Below are the code and all the weights of a small trained network. Each question names an input and a class and asks about switching units off, where a switched-off unit gives its printed mean instead of its output.

import numpy as np


def w(rows, s, z=0):
    codes = np.array(rows[::2]) - 128.0
    scale = np.full(codes.shape[1], s)
    scale[-1] = z or s
    return codes * scale


def norm(h):
    return h / np.sqrt((h * h).mean(-1, keepdims=True) + 1e-5)


def f(y):
    return np.maximum(y, 0)


def log_softmax(a):
    a = a - a.max(-1, keepdims=True)
    return a - np.log(np.exp(a).sum(-1, keepdims=True))


def net(x, mask):
    res = np.array(x, float).reshape(1, 5) / 4 @ E
    u = 0
    for l in range(3):
        y = f(norm(res) @ A[l][:, :-1].T + A[l][:, -1])
        res = res + np.where(mask[u : u + 7], y, B[l][:, -1]) @ B[l][:, :-1]
        u += 7
    return log_softmax(norm(res)[-1] @ U[:, :-1].T + U[:, -1])


A, B = {}, {}
E = w([
[124,219,127,137,129,126,115,179,140],'x0',
[116,127,157,155,105,252,130,126,131],'x1',
[128,128,127,126,127,129,128,129,128],'x2',
[182,120,83,221,133,129,154,140,136],'x3',
[128,127,128,129,127,128,129,128,126],'x4',
],0.0021)
A[0] = w([
[104,135,113,177,94,251,117,121,96,3],'0.n0',
[5,145,129,9,138,76,57,97,51,165],'0.n1',
[128,77,145,100,131,130,139,91,116,44],'0.n2',
[120,132,123,122,128,124,131,125,119,31],'0.n3',
[114,133,108,166,116,180,114,122,102,2],'0.n4',
[115,127,178,99,117,188,132,135,144,57],'0.n5',
[91,130,250,55,90,238,135,138,167,68],'0.n6',
],0.002,0.00071)
B[0] = w([
[172,115,220,48,93,96,133,149,218,203],'0.n0',
[229,108,213,169,91,189,177,162,224,251],'0.n1',
[121,137,117,62,114,115,139,114,136,162],'0.n2',
[137,127,126,137,128,131,135,133,136,128],'0.n3',
[166,120,169,90,117,100,136,146,183,152],'0.n4',
[110,139,65,152,127,90,103,107,103,172],'0.n5',
[71,145,4,155,127,96,55,86,66,234],'0.n6',
],0.0023,0.0022)
A[1] = w([
[158,119,128,214,120,224,188,142,123,11],'1.n0',
[118,136,183,16,160,24,163,146,134,213],'1.n1',
[121,80,215,109,95,165,110,116,157,171],'1.n2',
[173,114,14,195,173,30,149,131,103,119],'1.n3',
[182,5,146,128,108,110,204,101,153,121],'1.n4',
[94,176,108,119,121,164,166,151,92,61],'1.n5',
[150,230,155,156,139,112,101,216,179,106],'1.n6',
],0.0024,0.0011)
B[1] = w([
[181,113,179,32,126,14,148,148,189,184],'1.n0',
[204,112,125,229,103,228,157,149,173,226],'1.n1',
[154,120,15,151,136,76,141,117,147,216],'1.n2',
[22,137,126,111,184,139,121,89,50,238],'1.n3',
[114,110,208,139,172,122,3,102,140,251],'1.n4',
[116,131,171,146,154,46,79,118,136,143],'1.n5',
[121,162,92,63,69,203,190,130,98,230],'1.n6',
],0.0029,0.0026)
A[2] = w([
[86,18,128,43,110,158,99,55,87,43],'2.n0',
[195,17,247,140,116,135,121,116,179,3],'2.n1',
[79,250,55,135,150,51,180,203,49,17],'2.n2',
[140,238,133,106,83,181,129,202,168,114],'2.n3',
[61,67,99,135,158,129,66,59,37,154],'2.n4',
[41,237,175,102,138,160,92,185,84,117],'2.n5',
[199,177,159,106,114,106,225,227,180,5],'2.n6',
],0.0024,0.0014)
B[2] = w([
[122,221,50,186,88,166,218,183,103,224],'2.n0',
[175,113,36,66,125,117,49,130,197,245],'2.n1',
[105,94,64,78,52,255,126,84,177,206],'2.n2',
[116,125,208,156,177,54,129,138,52,253],'2.n3',
[110,172,178,107,159,114,207,168,91,250],'2.n4',
[130,22,116,139,148,57,47,87,214,208],'2.n5',
[154,138,204,174,115,141,211,155,58,205],'2.n6',
],0.003,0.0024)
U = w([
[218,64,91,111,128,121,74,112,218,194],'0',
[63,164,24,112,79,207,175,108,104,176],'1',
[180,175,236,145,90,133,197,183,108,162],'2',
[37,153,182,103,101,101,2,117,137,5],'3',
[83,103,138,151,233,67,149,99,60,59],'4',
],0.0096,0.0013)

Each question gives the input, the list of numbers given to net, and the class t.
The units are the neurons (one row each of A and B). Each row of codes is followed by its name. A weight is (code - 128) times the scale printed after its matrix; where a second scale follows, it is the last column's (A, B and U).
mask holds one flag per neuron, layer by layer. A switched-off neuron (its flag False) gives its mean, the last column of its row in B, instead of its output. The means were averaged over made-up inputs and are rounded, as every weight is.
A unit's drop is (log p(t) with every unit on - log p(t) with that unit switched off) / (log p(t) with every unit on - log p(t) with every unit switched off).
The circuit of an input: a set's keep is (log p(t) with only the set's units on - log p(t) with every unit switched off) / (log p(t) with every unit on - log p(t) with every unit switched off). Starting from the 12 units with the biggest drops (on a tie, the unit counted first), units are removed one at a time, each time the one whose removal leaves the highest keep (on an exact tie, the one counted first), for as long as the keep stays at least 0.8.
units of the circuit, in order: the units of the circuit, biggest drop first
unit that matters most: the unit with the biggest drop
top k neurons: the k neurons with the biggest drops, biggest first
k most important neurons of layer l: the k neurons of layer l with the biggest drops, biggest first
drop when u is switched off: that unit's drop, to one decimal
input [-7,-2,2,7,-2], class 4: units of the circuit, in order : 1.n3, 0.n1
input [0,-7,8,-2,-6], class 0: units of the circuit, in order : 1.n1
input [-6,-1,-5,7,5], class 4: units of the circuit, in order : 1.n3, 0.n1
input [8,2,8,-1,5], class 3: 3 most important neurons of layer 2 : 2.n5, 2.n3, 2.n0
input [-2,1,6,-4,-4], class 1: top 2 neurons : 0.n6, 1.n1
input [-8,1,-4,-3,-3], class 1: 4 most important neurons of layer 2 : 2.n0, 2.n5, 2.n4, 2.n3
input [8,-1,8,5,-6], class 1: top 2 neurons : 2.n2, 0.n1
input [6,2,8,0,-8], class 3: top 4 neurons : 0.n1, 2.n5, 2.n3, 1.n1
input [-6,3,-5,-2,-7], class 1: 2 most important neurons of layer 2 : 2.n0, 2.n3
input [-8,-2,-5,1,-1], class 4: top 2 neurons : 0.n1, 0.n0
input [-1,-3,8,7,3], class 4: 2 most important neurons of layer 1 : 1.n3, 1.n6
input [7,8,0,-1,5], class 3: top 2 neurons : 0.n6, 0.n1
input [1,2,8,6,-5], class 2: top 2 neurons : 2.n6, 0.n1
input [-8,5,-6,-8,-7], class 1: unit that matters most : 2.n0
input [4,4,-5,0,4], class 3: top 2 neurons : 0.n1, 0.n6
input [6,6,7,-1,6], class 3: top 4 neurons : 0.n6, 0.n1, 2.n5, 2.n3
input [8,0,1,2,3], class 1: 2 most important neurons of layer 0 : 0.n1, 0.n0
input [3,0,2,-6,-4], class 2: top 2 neurons : 0.n1, 1.n3
input [-7,0,5,6,-6], class 4: top 2 neurons : 0.n1, 1.n3
input [4,0,8,3,-7], class 1: top neuron : 0.n1
input [-4,-2,-5,8,-3], class 4: top 2 neurons : 1.n3, 0.n1
input [1,1,-4,7,-6], class 2: top 2 neurons : 0.n6, 1.n0
input [-1,0,-7,7,6], class 4: top 3 neurons : 0.n1, 1.n3, 1.n1
input [1,4,-4,-2,4], class 3: 2 most important neurons of layer 1 : 1.n3, 1.n6
input [-7,4,4,0,-2], class 1: 2 most important neurons of layer 1 : 1.n1, 1.n0
input [2,2,1,-1,-2], class 3: drop when 1.n1 is switched off : 0.0
input [1,-2,-5,-1,5], class 2: 2 most important neurons of layer 2 : 2.n6, 2.n5
